Below are the code and all the weights of a small trained network. Each question names an input and a class and asks about switching units off, where a switched-off unit gives its printed mean instead of its output.

import numpy as np


def w(rows, s, z=0):
    codes = np.array(rows[::2]) - 128.0
    scale = np.full(codes.shape[1], s)
    scale[-1] = z or s
    return codes * scale


def f(y):
    return np.maximum(y, 0)


def log_softmax(a):
    a = a - a.max(-1, keepdims=True)
    return a - np.log(np.exp(a).sum(-1, keepdims=True))


def net(x, mask):
    res = np.array(x, float).reshape(1, 5) / 4 @ E
    y = f(res @ A[0][:, :-1].T + A[0][:, -1])
    res = res + np.where(mask, y, B[0][:, -1]) @ B[0][:, :-1]
    return log_softmax(res[-1] @ U[:, :-1].T + U[:, -1])


A, B = {}, {}
E = w([
[131,126,136,130],'x0',
[227,46,2,84],'x1',
[172,171,141,24],'x2',
[67,52,97,32],'x3',
[124,137,121,133],'x4',
],0.0084)
A[0] = w([
[80,123,94,99,245],'N1',
[171,99,124,119,11],'N2',
[156,140,137,132,69],'N3',
[89,89,158,96,253],'N4',
[113,176,97,105,124],'N5',
[165,201,141,52,120],'N6',
[155,145,108,160,177],'N7',
[201,152,215,181,116],'N8',
[78,95,95,173,33],'N9',
[113,87,132,170,54],'N10',
[5,154,147,171,78],'N11',
[120,72,126,158,110],'N12',
[172,58,56,161,154],'N13',
[67,83,137,111,192],'N14',
[77,134,139,153,4],'N15',
[146,159,171,72,82],'N16',
[158,136,145,108,159],'N17',
[175,116,106,103,43],'N18',
[77,135,140,140,24],'N19',
[206,206,134,139,247],'N20',
[131,119,32,154,228],'N21',
[60,173,51,127,100],'N22',
[112,75,115,197,72],'N23',
[119,98,147,77,54],'N24',
[194,94,116,94,133],'N25',
[101,137,196,97,86],'N26',
[94,144,130,61,145],'N27',
[114,174,158,118,71],'N28',
[156,187,130,80,191],'N29',
[43,68,101,190,135],'N30',
[46,181,211,113,81],'N31',
[167,152,170,185,96],'N32',
[111,180,170,101,52],'N33',
],0.015,0.0053)
B[0] = w([
[107,197,182,185,198],'N1',
[202,135,72,190,146],'N2',
[217,175,140,183,137],'N3',
[50,239,188,211,202],'N4',
[151,89,191,211,143],'N5',
[197,27,208,155,189],'N6',
[97,198,201,163,172],'N7',
[79,185,203,128,219],'N8',
[233,61,158,164,166],'N9',
[197,70,156,187,155],'N10',
[183,160,72,216,238],'N11',
[192,145,195,117,165],'N12',
[105,169,72,159,235],'N13',
[77,224,231,150,197],'N14',
[193,119,74,104,158],'N15',
[211,46,93,197,162],'N16',
[126,93,167,232,156],'N17',
[142,93,47,186,163],'N18',
[196,147,86,150,156],'N19',
[79,190,199,206,229],'N20',
[123,202,102,220,222],'N21',
[184,175,186,202,146],'N22',
[217,2,226,23,178],'N23',
[179,179,212,135,152],'N24',
[126,139,90,214,195],'N25',
[174,163,29,216,181],'N26',
[156,169,232,175,173],'N27',
[175,153,69,208,169],'N28',
[133,63,179,201,186],'N29',
[173,66,191,194,222],'N30',
[196,139,22,222,248],'N31',
[103,145,166,154,194],'N32',
[188,66,66,206,174],'N33',
],0.0065,0.012)
U = w([
[153,140,28,155,113],'0',
[110,171,155,140,184],'1',
[203,60,158,123,193],'2',
[103,144,125,156,153],'3',
[118,142,123,147,213],'4',
[137,129,116,101,79],'5',
[126,97,89,10,3],'6',
[96,66,61,61,3],'7',
],0.011,0.0054)

Each question gives the input, the list of numbers given to net, and the class t.
The units are the neurons (one row each of A and B). Each row of codes is followed by its name. A weight is (code - 128) times the scale printed after its matrix; where a second scale follows, it is the last column's (A, B and U).
mask holds one flag per neuron, in row order. A switched-off neuron (its flag False) gives its mean, the last column of its row in B, instead of its output. The means were averaged over made-up inputs and are rounded, as every weight is.
A unit's drop is (log p(t) with every unit on - log p(t) with that unit switched off) / (log p(t) with every unit on - log p(t) with every unit switched off).
The circuit of an input: a set's keep is (log p(t) with only the set's units on - log p(t) with every unit switched off) / (log p(t) with every unit on - log p(t) with every unit switched off). Starting from the 12 units with the biggest drops (on a tie, the unit counted first), units are removed one at a time, each time the one whose removal leaves the highest keep (on an exact tie, the one counted first), for as long as the keep stays at least 0.8.
circuit, biggest first: the units of the circuit, biggest drop first
unit that matters most: the unit with the biggest drop
k most important neurons: the k neurons with the biggest drops, biggest first
drop when u is switched off: that unit's drop, to one decimal
input [7,1,7,5,-1], class 2: 2 most important neurons : [N6; N16]
input [1,-3,8,-2,-7], class 2: unit that matters most : N6
input [3,5,-4,-6,2], class 1: circuit, biggest first : [N31; N7]
input [-7,-3,-7,5,3], class 2: circuit, biggest first : [N30; N23]
input [-6,0,-5,6,1], class 1: circuit, biggest first : [N14; N4; N31]
input [-3,-5,3,-5,4], class 0: circuit, biggest first : [N31; N33]
input [3,-4,5,3,0], class 2: circuit, biggest first : [N6; N16]
input [-8,7,-4,-8,0], class 1: 4 most important neurons : [N31; N7; N20; N11]
input [8,-8,8,7,1], class 0: 2 most important neurons : [N31; N26]
input [-3,-6,-5,-5,1], class 0: circuit, biggest first : [N31; N11]
input [3,4,0,-6,-3], class 1: circuit, biggest first : [N31; N20]
input [-7,6,-1,7,-7], class 1: circuit, biggest first : [N31; N14; N1]
input [2,-6,5,-6,-2], class 0: 4 most important neurons : [N31; N33; N26; N28]
input [7,4,8,-6,-7], class 2: circuit, biggest first : [N6]
input [-4,7,4,7,-8], class 3: 2 most important neurons : [N31; N27]
input [-5,2,-8,5,-2], class 2: 3 most important neurons : [N23; N30; N9]
input [1,-8,5,4,5], class 0: drop when N31 is switched off : 0.2
input [1,2,2,8,0], class 1: drop when N25 is switched off : 0.0
input [5,-7,-7,-1,-3], class 0: drop when N26 is switched off : 0.1
input [6,3,-7,-3,3], class 2: drop when N23 is switched off : 0.4
